Below is a small trained network, with its code and all its weights. Each question gives an input and a class and asks what happens when units are switched off, that is, made to give their printed mean instead of their output.

import numpy as np


def w(rows, s, z=0):
    codes = np.array(rows[::2]) - 128.0
    scale = np.full(codes.shape[1], s)
    scale[-1] = z or s
    return codes * scale


def norm(h):
    return h / np.sqrt((h * h).mean(-1, keepdims=True) + 1e-5)


def f(y):
    return np.maximum(y, 0)


def log_softmax(a):
    a = a - a.max(-1, keepdims=True)
    return a - np.log(np.exp(a).sum(-1, keepdims=True))


def net(x, mask):
    res = np.array(x, float).reshape(1, 6) / 4 @ E
    u = 0
    for l in range(4):
        y = f(norm(res) @ A[l][:, :-1].T + A[l][:, -1])
        res = res + np.where(mask[u : u + 13], y, B[l][:, -1]) @ B[l][:, :-1]
        u += 13
    return log_softmax(norm(res)[-1] @ U[:, :-1].T + U[:, -1])


A, B = {}, {}
E = w([
[140,70,227,175,145,131,168,228,64,109,61],'x0',
[193,180,193,106,149,92,141,109,44,200,221],'x1',
[221,96,42,121,147,25,240,74,44,31,105],'x2',
[187,120,107,236,107,195,31,193,107,64,211],'x3',
[134,182,104,86,250,209,207,204,174,166,115],'x4',
[60,81,163,55,182,89,119,160,140,51,207],'x5',
],0.0025)
A[0] = w([
[173,134,118,170,110,132,125,117,143,161,96,55],'0.n0',
[164,162,79,106,231,226,172,171,119,129,132,16],'0.n1',
[177,98,75,139,105,146,123,187,146,156,181,50],'0.n2',
[253,135,86,173,146,165,110,111,135,192,62,5],'0.n3',
[225,155,246,126,137,139,160,219,126,31,61,40],'0.n4',
[199,126,102,121,141,211,78,150,94,59,156,42],'0.n5',
[101,98,53,151,122,193,152,145,190,34,73,18],'0.n6',
[189,144,44,145,157,87,186,156,102,59,141,16],'0.n7',
[170,117,103,162,101,140,131,183,148,112,182,47],'0.n8',
[110,93,160,90,213,105,119,147,163,40,218,15],'0.n9',
[173,184,27,80,130,149,115,90,190,114,204,29],'0.n10',
[201,139,170,137,148,143,184,110,110,159,235,26],'0.n11',
[187,126,168,134,141,133,173,111,136,152,201,20],'0.n12',
],0.005,0.003)
B[0] = w([
[90,154,99,112,104,163,155,161,93,94,143,161],'0.n0',
[183,122,130,166,97,39,192,226,254,170,182,245],'0.n1',
[106,190,152,177,170,121,128,109,148,78,127,162],'0.n2',
[62,194,105,93,29,164,200,153,59,85,154,207],'0.n3',
[63,60,21,166,164,137,111,66,98,223,188,255],'0.n4',
[94,190,195,213,185,86,139,66,143,90,127,204],'0.n5',
[120,147,80,76,145,62,7,193,112,121,27,218],'0.n6',
[255,70,117,84,165,219,157,73,141,54,135,244],'0.n7',
[89,167,174,193,163,98,108,92,132,87,131,172],'0.n8',
[53,199,98,79,28,167,220,184,73,62,163,226],'0.n9',
[66,29,49,174,163,135,127,92,85,230,169,243],'0.n10',
[124,153,67,103,151,72,9,197,108,106,36,213],'0.n11',
[138,134,111,77,134,87,65,172,99,145,69,168],'0.n12',
],0.0065,0.0028)
A[1] = w([
[150,183,142,132,85,190,156,113,128,147,84,28],'1.n0',
[179,185,167,81,171,82,69,146,83,153,124,6],'1.n1',
[107,152,196,77,184,111,196,57,165,161,50,19],'1.n2',
[152,72,165,151,14,83,66,78,103,91,147,59],'1.n3',
[120,62,179,164,162,146,162,165,84,156,96,39],'1.n4',
[115,100,89,67,102,111,162,141,115,172,111,105],'1.n5',
[128,90,166,162,134,136,153,193,77,130,99,22],'1.n6',
[138,123,133,121,133,152,126,128,136,128,126,93],'1.n7',
[174,159,157,96,142,128,103,140,78,173,172,17],'1.n8',
[138,114,211,96,132,254,91,121,184,140,158,70],'1.n9',
[220,91,140,105,155,180,149,98,146,96,120,25],'1.n10',
[56,169,141,138,104,157,88,169,142,186,138,105],'1.n11',
[153,139,179,123,156,174,68,164,178,155,140,91],'1.n12',
],0.0071,0.0019)
B[1] = w([
[88,167,82,113,96,143,163,146,107,86,147,149],'1.n0',
[167,127,115,121,103,60,42,215,70,130,95,162],'1.n1',
[131,141,133,253,161,144,81,140,139,37,183,179],'1.n2',
[146,144,126,126,173,116,206,219,207,195,135,201],'1.n3',
[97,119,45,120,115,130,87,83,158,149,186,164],'1.n4',
[120,151,182,214,100,121,80,117,116,111,148,238],'1.n5',
[77,113,98,112,124,131,104,78,138,170,141,157],'1.n6',
[142,134,116,122,146,139,120,136,120,122,128,129],'1.n7',
[100,139,94,119,130,79,79,161,101,111,77,156],'1.n8',
[200,82,60,132,152,84,201,108,93,42,122,163],'1.n9',
[175,85,208,114,57,47,128,65,114,141,107,164],'1.n10',
[209,82,121,110,116,77,178,59,73,101,95,253],'1.n11',
[186,104,106,115,124,103,173,75,136,73,121,168],'1.n12',
],0.0068,0.0049)
A[2] = w([
[117,97,99,118,155,173,102,100,130,181,163,65],'2.n0',
[209,85,155,72,163,154,157,66,109,98,84,65],'2.n1',
[75,65,101,143,172,180,103,83,112,222,173,46],'2.n2',
[51,137,195,34,117,176,164,165,107,75,179,31],'2.n3',
[101,216,119,126,68,215,178,136,95,158,91,37],'2.n4',
[170,140,153,105,167,136,172,189,224,190,132,29],'2.n5',
[107,112,130,91,154,167,58,148,199,104,1,6],'2.n6',
[76,149,158,167,129,127,97,166,153,126,152,152],'2.n7',
[122,147,92,91,217,145,91,155,115,135,135,135],'2.n8',
[125,168,92,71,147,142,93,62,169,169,182,79],'2.n9',
[152,175,214,232,184,175,50,113,160,82,167,61],'2.n10',
[191,96,149,109,119,141,129,98,114,120,140,76],'2.n11',
[161,133,163,113,159,137,160,171,204,181,134,15],'2.n12',
],0.0082,0.0013)
B[2] = w([
[70,51,129,129,131,148,127,110,139,153,118,178],'2.n0',
[197,120,80,51,155,157,183,103,100,106,146,252],'2.n1',
[102,57,72,150,125,159,64,67,188,175,134,239],'2.n2',
[118,158,161,169,12,254,124,167,92,105,160,178],'2.n3',
[100,94,202,104,69,205,107,158,122,81,201,182],'2.n4',
[118,159,169,121,90,99,174,152,218,174,140,190],'2.n5',
[167,159,162,128,116,45,52,177,19,186,129,174],'2.n6',
[193,128,121,118,162,139,164,86,115,120,125,192],'2.n7',
[128,115,209,128,51,134,117,99,127,172,63,183],'2.n8',
[108,20,124,178,156,152,120,158,125,153,112,164],'2.n9',
[9,181,179,139,230,109,152,81,129,77,112,223],'2.n10',
[122,117,98,83,139,159,168,134,147,91,49,204],'2.n11',
[127,173,134,122,114,107,161,166,216,157,136,166],'2.n12',
],0.0099,0.0038)
A[3] = w([
[99,171,132,45,226,197,76,128,144,118,140,80],'3.n0',
[131,105,158,51,197,213,32,97,185,169,123,19],'3.n1',
[211,152,106,144,174,176,53,137,195,59,121,57],'3.n2',
[141,157,150,83,125,168,48,87,165,115,141,8],'3.n3',
[91,143,93,87,189,171,212,123,173,118,131,104],'3.n4',
[154,211,183,80,72,201,83,60,109,190,161,44],'3.n5',
[155,180,145,87,157,125,2,175,68,208,115,3],'3.n6',
[113,155,113,61,85,211,89,164,161,105,130,63],'3.n7',
[148,172,163,37,149,158,102,138,243,174,131,40],'3.n8',
[108,211,131,67,137,162,91,138,178,163,133,1],'3.n9',
[119,158,157,80,193,161,88,116,125,144,138,91],'3.n10',
[121,185,132,57,162,211,89,131,138,177,108,54],'3.n11',
[130,135,141,100,161,157,103,143,133,144,136,73],'3.n12',
],0.0065,0.00086)
B[3] = w([
[173,170,122,179,150,120,140,136,117,137,125,156],'3.n0',
[122,123,115,147,91,178,133,106,129,176,183,175],'3.n1',
[59,108,178,56,117,111,200,88,67,193,140,157],'3.n2',
[118,116,161,106,143,139,156,152,121,160,111,132],'3.n3',
[154,157,182,131,124,106,64,115,97,164,89,253],'3.n4',
[103,126,82,142,155,169,154,215,158,52,115,173],'3.n5',
[109,129,136,102,118,79,1,216,142,100,36,229],'3.n6',
[120,148,188,149,141,149,113,127,94,142,190,188],'3.n7',
[188,151,100,157,140,131,156,170,169,168,149,176],'3.n8',
[148,70,146,116,153,108,160,134,119,136,141,143],'3.n9',
[130,134,112,153,150,153,159,145,152,94,92,147],'3.n10',
[132,114,147,86,132,116,101,139,163,132,194,128],'3.n11',
[142,128,110,149,127,131,133,114,140,126,112,128],'3.n12',
],0.008,0.0035)
U = w([
[229,94,76,50,150,124,195,66,75,82,102,144],'0',
[128,142,129,115,106,52,2,204,77,142,49,144],'1',
[63,33,66,178,127,173,85,63,159,203,159,144],'2',
[92,169,173,139,50,230,147,182,88,70,201,143],'3',
[62,209,188,188,240,97,139,67,132,79,119,134],'4',
[169,168,151,130,117,89,189,184,247,217,147,129],'5',
[127,154,157,76,146,164,96,104,153,149,119,84],'6',
[122,202,161,27,185,228,63,110,152,194,127,1],'7',
],0.0086,0.007)

Each question gives the input, the list of numbers given to net, and the class t.
The units are the neurons (one row each of A and B). Each row of codes is followed by its name. A weight is (code - 128) times the scale printed after its matrix; where a second scale follows, it is the last column's (A, B and U).
mask holds one flag per neuron, layer by layer. A switched-off neuron (its flag False) gives its mean, the last column of its row in B, instead of its output. The means were averaged over made-up inputs and are rounded, as every weight is.
A unit's drop is (log p(t) with every unit on - log p(t) with that unit switched off) / (log p(t) with every unit on - log p(t) with every unit switched off).
The circuit of an input: a set's keep is (log p(t) with only the set's units on - log p(t) with every unit switched off) / (log p(t) with every unit on - log p(t) with every unit switched off). Starting from the 12 units with the biggest drops (on a tie, the unit counted first), units are removed one at a time, each time the one whose removal leaves the highest keep (on an exact tie, the one counted first), for as long as the keep stays at least 0.8.
circuit, biggest first: the units of the circuit, biggest drop first
most important unit: the unit with the biggest drop
top k neurons: the k neurons with the biggest drops, biggest first
k most important neurons of layer l: the k neurons of layer l with the biggest drops, biggest first
input [7,-8,-7,5,8,3], class 1: circuit, biggest first : (2.n6)
input [-5,-5,-1,-3,4,-1], class 1: top 3 neurons : (0.n6; 2.n6; 0.n4)
input [8,-4,-2,-5,-6,-8], class 2: circuit, biggest first : (1.n4; 1.n6)
input [1,3,-7,7,8,6], class 5: 2 most important neurons of layer 0 : (0.n1; 0.n7)
input [-4,6,1,-7,2,-5], class 4: top 2 neurons : (1.n2; 1.n5)
input [8,5,5,8,1,0], class 2: top 2 neurons : (0.n4; 2.n2)
input [1,-8,6,-8,1,7], class 1: circuit, biggest first : (0.n6; 2.n6)
input [7,7,7,8,0,1], class 4: 3 most important neurons of layer 1 : (1.n11; 1.n9; 1.n12)
input [4,-7,-8,5,-1,-1], class 0: circuit, biggest first : (1.n11; 1.n9)
input [8,-8,7,2,7,-7], class 1: top 2 neurons : (0.n6; 1.n11)
input [5,2,-2,-7,1,0], class 4: top 3 neurons : (1.n2; 2.n10; 0.n10)
input [4,-1,-8,-7,-3,8], class 0: top 4 neurons : (1.n11; 1.n9; 0.n3; 2.n1)
input [-6,-2,-5,1,-8,-6], class 5: top 2 neurons : (1.n3; 0.n4)
input [8,-2,-4,7,-3,8], class 2: most important unit : 0.n4
input [-5,8,1,0,3,8], class 1: top 2 neurons : (0.n11; 0.n12)
input [-6,5,4,-3,4,-8], class 3: circuit, biggest first : (0.n3; 2.n4)
input [-6,-5,5,-7,-7,0], class 4: top 2 neurons : (0.n4; 0.n1)
input [7,2,-3,8,7,1], class 4: top 3 neurons : (0.n5; 2.n10; 0.n10)
input [-7,5,0,6,5,-8], class 3: top 3 neurons : (0.n3; 0.n4; 2.n4)
input [1,2,-2,2,-3,4], class 3: most important unit : 0.n9
input [-7,7,-6,1,4,7], class 1: top 3 neurons : (0.n4; 0.n11; 0.n12)
input [3,-1,-5,6,-1,-4], class 4: top 4 neurons : (0.n5; 0.n8; 0.n2; 2.n10)
input [5,7,1,-6,7,-3], class 1: circuit, biggest first : (0.n11; 1.n1)
input [8,8,2,-4,5,5], class 1: 3 most important neurons of layer 0 : (0.n11; 0.n10; 0.n12)
input [-6,5,4,8,6,-6], class 4: top 2 neurons : (0.n5; 0.n2)
input [-2,-6,-4,-4,1,2], class 1: top 2 neurons : (0.n6; 2.n6)
input [-5,4,3,5,3,7], class 3: circuit, biggest first : (0.n9)
input [-8,4,4,5,-7,-3], class 2: circuit, biggest first : (0.n10; 2.n2)
input [-3,7,-4,8,-5,6], class 4: 4 most important neurons of layer 0 : (0.n5; 0.n8; 0.n6; 0.n2)
